Below are the code and all the weights of a small trained network. Each question names an input and a class and asks about switching units off, where a switched-off unit gives its printed mean instead of its output.

import numpy as np


def w(rows, s, z=0):
    codes = np.array(rows[::2]) - 128.0
    scale = np.full(codes.shape[1], s)
    scale[-1] = z or s
    return codes * scale


def f(y):
    return np.maximum(y, 0)


def log_softmax(a):
    a = a - a.max(-1, keepdims=True)
    return a - np.log(np.exp(a).sum(-1, keepdims=True))


def net(x, mask):
    res = np.array(x, float).reshape(1, 5) / 4 @ E
    y = f(res @ A[0][:, :-1].T + A[0][:, -1])
    res = res + np.where(mask, y, B[0][:, -1]) @ B[0][:, :-1]
    return log_softmax(res[-1] @ U[:, :-1].T + U[:, -1])


A, B = {}, {}
E = w([
[125,128,129,126],'x0',
[55,42,126,81],'x1',
[149,147,254,34],'x2',
[155,49,210,239],'x3',
[232,55,91,74],'x4',
],0.0044)
A[0] = w([
[134,136,192,94,29],'N1',
[59,79,141,120,66],'N2',
[209,101,117,81,53],'N3',
[119,119,67,152,41],'N4',
[36,158,197,132,113],'N5',
[103,108,228,44,57],'N6',
[161,103,161,180,49],'N7',
[165,99,106,109,62],'N8',
[141,117,39,193,3],'N9',
[71,180,164,145,38],'N10',
[118,138,106,84,76],'N11',
[103,174,95,55,33],'N12',
[169,166,119,131,93],'N13',
[138,118,150,110,117],'N14',
[88,150,155,139,68],'N15',
[254,209,146,180,204],'N16',
[38,173,144,179,10],'N17',
[120,148,86,65,53],'N18',
[182,208,129,146,65],'N19',
[187,79,94,84,67],'N20',
[165,48,199,191,39],'N21',
[136,160,110,104,88],'N22',
[118,166,182,106,110],'N23',
[70,46,27,168,77],'N24',
[163,101,106,105,73],'N25',
[130,71,181,172,36],'N26',
[120,160,113,82,53],'N27',
[78,159,148,142,31],'N28',
[85,49,103,106,84],'N29',
[128,139,85,86,83],'N30',
[61,88,106,68,155],'N31',
[180,93,97,109,49],'N32',
[159,122,234,43,60],'N33',
[145,101,180,170,66],'N34',
[219,65,129,78,89],'N35',
[140,134,194,84,22],'N36',
[72,59,180,65,154],'N37',
[77,15,135,122,92],'N38',
[126,189,75,49,36],'N39',
[202,63,92,102,72],'N40',
],0.0089,0.0034)
B[0] = w([
[154,127,92,194,153],'N1',
[118,38,164,146,159],'N2',
[52,79,91,148,172],'N3',
[164,92,105,197,150],'N4',
[40,124,93,93,206],'N5',
[196,95,58,204,209],'N6',
[125,129,194,191,156],'N7',
[81,106,122,145,144],'N8',
[190,94,74,235,168],'N9',
[53,97,86,149,157],'N10',
[112,123,171,164,153],'N11',
[117,138,208,200,179],'N12',
[132,73,149,138,149],'N13',
[142,126,108,134,149],'N14',
[83,103,111,149,145],'N15',
[169,43,159,19,253],'N16',
[24,66,83,147,169],'N17',
[112,137,193,190,167],'N18',
[140,4,155,146,164],'N19',
[47,115,103,133,172],'N20',
[110,215,218,196,193],'N21',
[135,122,163,156,150],'N22',
[157,133,77,130,176],'N23',
[219,137,42,155,211],'N24',
[82,112,119,138,147],'N25',
[124,161,197,181,164],'N26',
[131,134,168,177,154],'N27',
[73,107,97,150,142],'N28',
[148,59,167,122,169],'N29',
[121,142,171,184,160],'N30',
[153,92,180,71,211],'N31',
[62,105,113,152,150],'N32',
[192,129,41,198,219],'N33',
[121,159,177,186,162],'N34',
[37,131,85,114,201],'N35',
[166,108,80,193,158],'N36',
[164,95,156,30,220],'N37',
[155,73,180,69,189],'N38',
[132,145,223,215,192],'N39',
[39,131,98,124,179],'N40',
],0.027,0.004)
U = w([
[208,107,32,191,101],'0',
[3,99,77,126,94],'1',
[132,165,238,187,102],'2',
[147,96,124,106,247],'3',
[175,32,174,61,68],'4',
[159,194,96,32,138],'5',
],0.0063,0.011)

Each question gives the input, the list of numbers given to net, and the class t.
The units are the neurons (one row each of A and B). Each row of codes is followed by its name. A weight is (code - 128) times the scale printed after its matrix; where a second scale follows, it is the last column's (A, B and U).
mask holds one flag per neuron, in row order. A switched-off neuron (its flag False) gives its mean, the last column of its row in B, instead of its output. The means were averaged over made-up inputs and are rounded, as every weight is.
A unit's drop is (log p(t) with every unit on - log p(t) with that unit switched off) / (log p(t) with every unit on - log p(t) with every unit switched off).
The circuit of an input: a set's keep is (log p(t) with only the set's units on - log p(t) with every unit switched off) / (log p(t) with every unit on - log p(t) with every unit switched off). Starting from the 12 units with the biggest drops (on a tie, the unit counted first), units are removed one at a time, each time the one whose removal leaves the highest keep (on an exact tie, the one counted first), for as long as the keep stays at least 0.8.
units of the circuit, in order: the units of the circuit, biggest drop first
k most important neurons: the k neurons with the biggest drops, biggest first
drop of u: that unit's drop, to one decimal
input [-4,-8,-3,5,-7], class 4: units of the circuit, in order : (N16)
input [1,-4,4,-3,5], class 1: units of the circuit, in order : (N35; N3)
input [1,6,3,-3,0], class 4: units of the circuit, in order : (N37; N31)
input [1,5,8,2,-8], class 0: 2 most important neurons : (N6; N33)
input [-1,4,3,8,-5], class 2: 2 most important neurons : (N21; N26)
input [6,0,-4,6,6], class 1: units of the circuit, in order : (N40; N35)
input [-8,-5,4,8,-8], class 1: 3 most important neurons : (N5; N17; N10)
input [2,8,-1,1,6], class 4: 2 most important neurons : (N38; N37)
input [-4,4,-1,-4,0], class 2: units of the circuit, in order : (N16; N5; N33)
input [1,-7,-5,-4,-8], class 1: 2 most important neurons : (N17; N10)
input [5,-7,-6,-2,3], class 4: 2 most important neurons : (N16; N33)
input [6,7,3,-4,-2], class 4: 2 most important neurons : (N37; N31)
input [1,-2,6,-7,-5], class 2: 3 most important neurons : (N39; N12; N24)
input [-3,5,4,-3,5], class 1: 3 most important neurons : (N35; N16; N20)
input [-5,2,-8,-6,-6], class 0: units of the circuit, in order : (N24)
input [-1,8,8,8,-4], class 0: 3 most important neurons : (N6; N33; N36)
input [1,-7,-3,6,1], class 4: 2 most important neurons : (N16; N39)
input [-1,5,-8,6,-6], class 0: 2 most important neurons : (N24; N9)
input [-6,0,8,0,-6], class 0: drop of N6 : 0.1
input [1,5,7,-6,4], class 0: units of the circuit, in order : (N33)
input [-7,-5,5,-5,8], class 1: drop of N35 : 0.1
input [6,-8,-2,-2,2], class 4: drop of N16 : 0.3
